Below is a small trained network, with its code and all its weights. Each question gives an input and a class and asks what happens when units are switched off, that is, made to give their printed mean instead of their output.

import numpy as np


def w(rows, s, z=0):
    codes = np.array(rows[::2]) - 128.0
    scale = np.full(codes.shape[1], s)
    scale[-1] = z or s
    return codes * scale


def f(y):
    return np.maximum(y, 0)


def log_softmax(a):
    a = a - a.max(-1, keepdims=True)
    return a - np.log(np.exp(a).sum(-1, keepdims=True))


def net(x, mask):
    res = np.array(x, float).reshape(1, 5) / 4 @ E
    y = f(res @ A[0][:, :-1].T + A[0][:, -1])
    res = res + np.where(mask, y, B[0][:, -1]) @ B[0][:, :-1]
    return log_softmax(res[-1] @ U[:, :-1].T + U[:, -1])


A, B = {}, {}
E = w([
[192,83,250,176],'x0',
[134,136,143,108],'x1',
[133,133,138,114],'x2',
[41,215,185,170],'x3',
[31,51,174,98],'x4',
],0.012)
A[0] = w([
[169,69,92,133,230],'neuron 0',
[77,94,64,91,137],'neuron 1',
[171,131,172,173,159],'neuron 2',
[104,79,173,123,81],'neuron 3',
[65,128,142,91,125],'neuron 4',
[81,103,137,103,223],'neuron 5',
[207,141,154,191,224],'neuron 6',
[95,7,88,65,218],'neuron 7',
[80,209,164,177,226],'neuron 8',
[155,202,92,136,219],'neuron 9',
[148,218,38,78,228],'neuron 10',
[120,77,192,155,72],'neuron 11',
[100,124,218,153,144],'neuron 12',
[62,101,98,81,130],'neuron 13',
[77,136,181,145,161],'neuron 14',
[68,101,103,121,140],'neuron 15',
[54,125,120,121,76],'neuron 16',
[124,47,168,78,255],'neuron 17',
],0.015,0.0046)
B[0] = w([
[145,81,115,69,200],'neuron 0',
[110,88,113,75,203],'neuron 1',
[178,126,202,144,176],'neuron 2',
[123,140,25,254,174],'neuron 3',
[58,124,136,119,182],'neuron 4',
[56,130,98,124,186],'neuron 5',
[205,114,230,65,197],'neuron 6',
[105,74,57,107,239],'neuron 7',
[76,218,212,152,216],'neuron 8',
[172,87,151,219,199],'neuron 9',
[152,98,59,227,254],'neuron 10',
[169,155,110,205,185],'neuron 11',
[114,117,160,180,201],'neuron 12',
[56,124,190,99,195],'neuron 13',
[130,148,169,175,189],'neuron 14',
[88,186,141,85,181],'neuron 15',
[114,141,178,98,180],'neuron 16',
[149,81,12,124,212],'neuron 17',
],0.0088,0.018)
U = w([
[171,71,77,185,246],'0',
[112,244,112,252,4],'1',
[203,83,185,54,187],'2',
[152,222,208,145,61],'3',
[96,146,78,31,151],'4',
[38,202,203,45,66],'5',
],0.011,0.0013)

Each question gives the input, the list of numbers given to net, and the class t.
The units are the neurons (one row each of A and B). Each row of codes is followed by its name. A weight is (code - 128) times the scale printed after its matrix; where a second scale follows, it is the last column's (A, B and U).
mask holds one flag per neuron, in row order. A switched-off neuron (its flag False) gives its mean, the last column of its row in B, instead of its output. The means were averaged over made-up inputs and are rounded, as every weight is.
A unit's drop is (log p(t) with every unit on - log p(t) with that unit switched off) / (log p(t) with every unit on - log p(t) with every unit switched off).
The circuit of an input: a set's keep is (log p(t) with only the set's units on - log p(t) with every unit switched off) / (log p(t) with every unit on - log p(t) with every unit switched off). Starting from the 12 units with the biggest drops (on a tie, the unit counted first), units are removed one at a time, each time the one whose removal leaves the highest keep (on an exact tie, the one counted first), for as long as the keep stays at least 0.8.
circuit, biggest first: the units of the circuit, biggest drop first
most important unit: the unit with the biggest drop
k most important neurons: the k neurons with the biggest drops, biggest first
drop of u: that unit's drop, to one decimal
input [8,-6,1,7,-1], class 3: circuit, biggest first : [neuron 6]
input [5,-7,6,1,-5], class 3: 2 most important neurons : [neuron 7; neuron 17]
input [-7,1,2,-6,1], class 4: circuit, biggest first : [neuron 1; neuron 13]
input [2,4,-6,8,0], class 3: circuit, biggest first : [neuron 17; neuron 3; neuron 7]
input [-3,5,-6,5,1], class 5: circuit, biggest first : [neuron 3; neuron 11]
input [4,-3,6,1,-8], class 3: 3 most important neurons : [neuron 7; neuron 17; neuron 1]
input [7,7,7,2,-1], class 3: 2 most important neurons : [neuron 6; neuron 10]
input [1,4,-3,-3,-4], class 2: circuit, biggest first : [neuron 6; neuron 3]
input [4,8,-4,0,0], class 2: 3 most important neurons : [neuron 10; neuron 8; neuron 6]
input [8,3,-3,-2,0], class 2: 2 most important neurons : [neuron 6; neuron 10]
input [-1,7,-8,6,1], class 5: 3 most important neurons : [neuron 10; neuron 3; neuron 11]
input [-3,-7,-6,1,8], class 5: 2 most important neurons : [neuron 13; neuron 10]
input [6,7,-3,5,8], class 1: drop of neuron 7 : 0.0
input [-4,0,-1,0,-6], class 0: most important unit : neuron 8
input [8,-2,0,8,-2], class 3: drop of neuron 6 : 0.4
input [2,3,-3,1,-1], class 3: drop of neuron 0 : 0.1
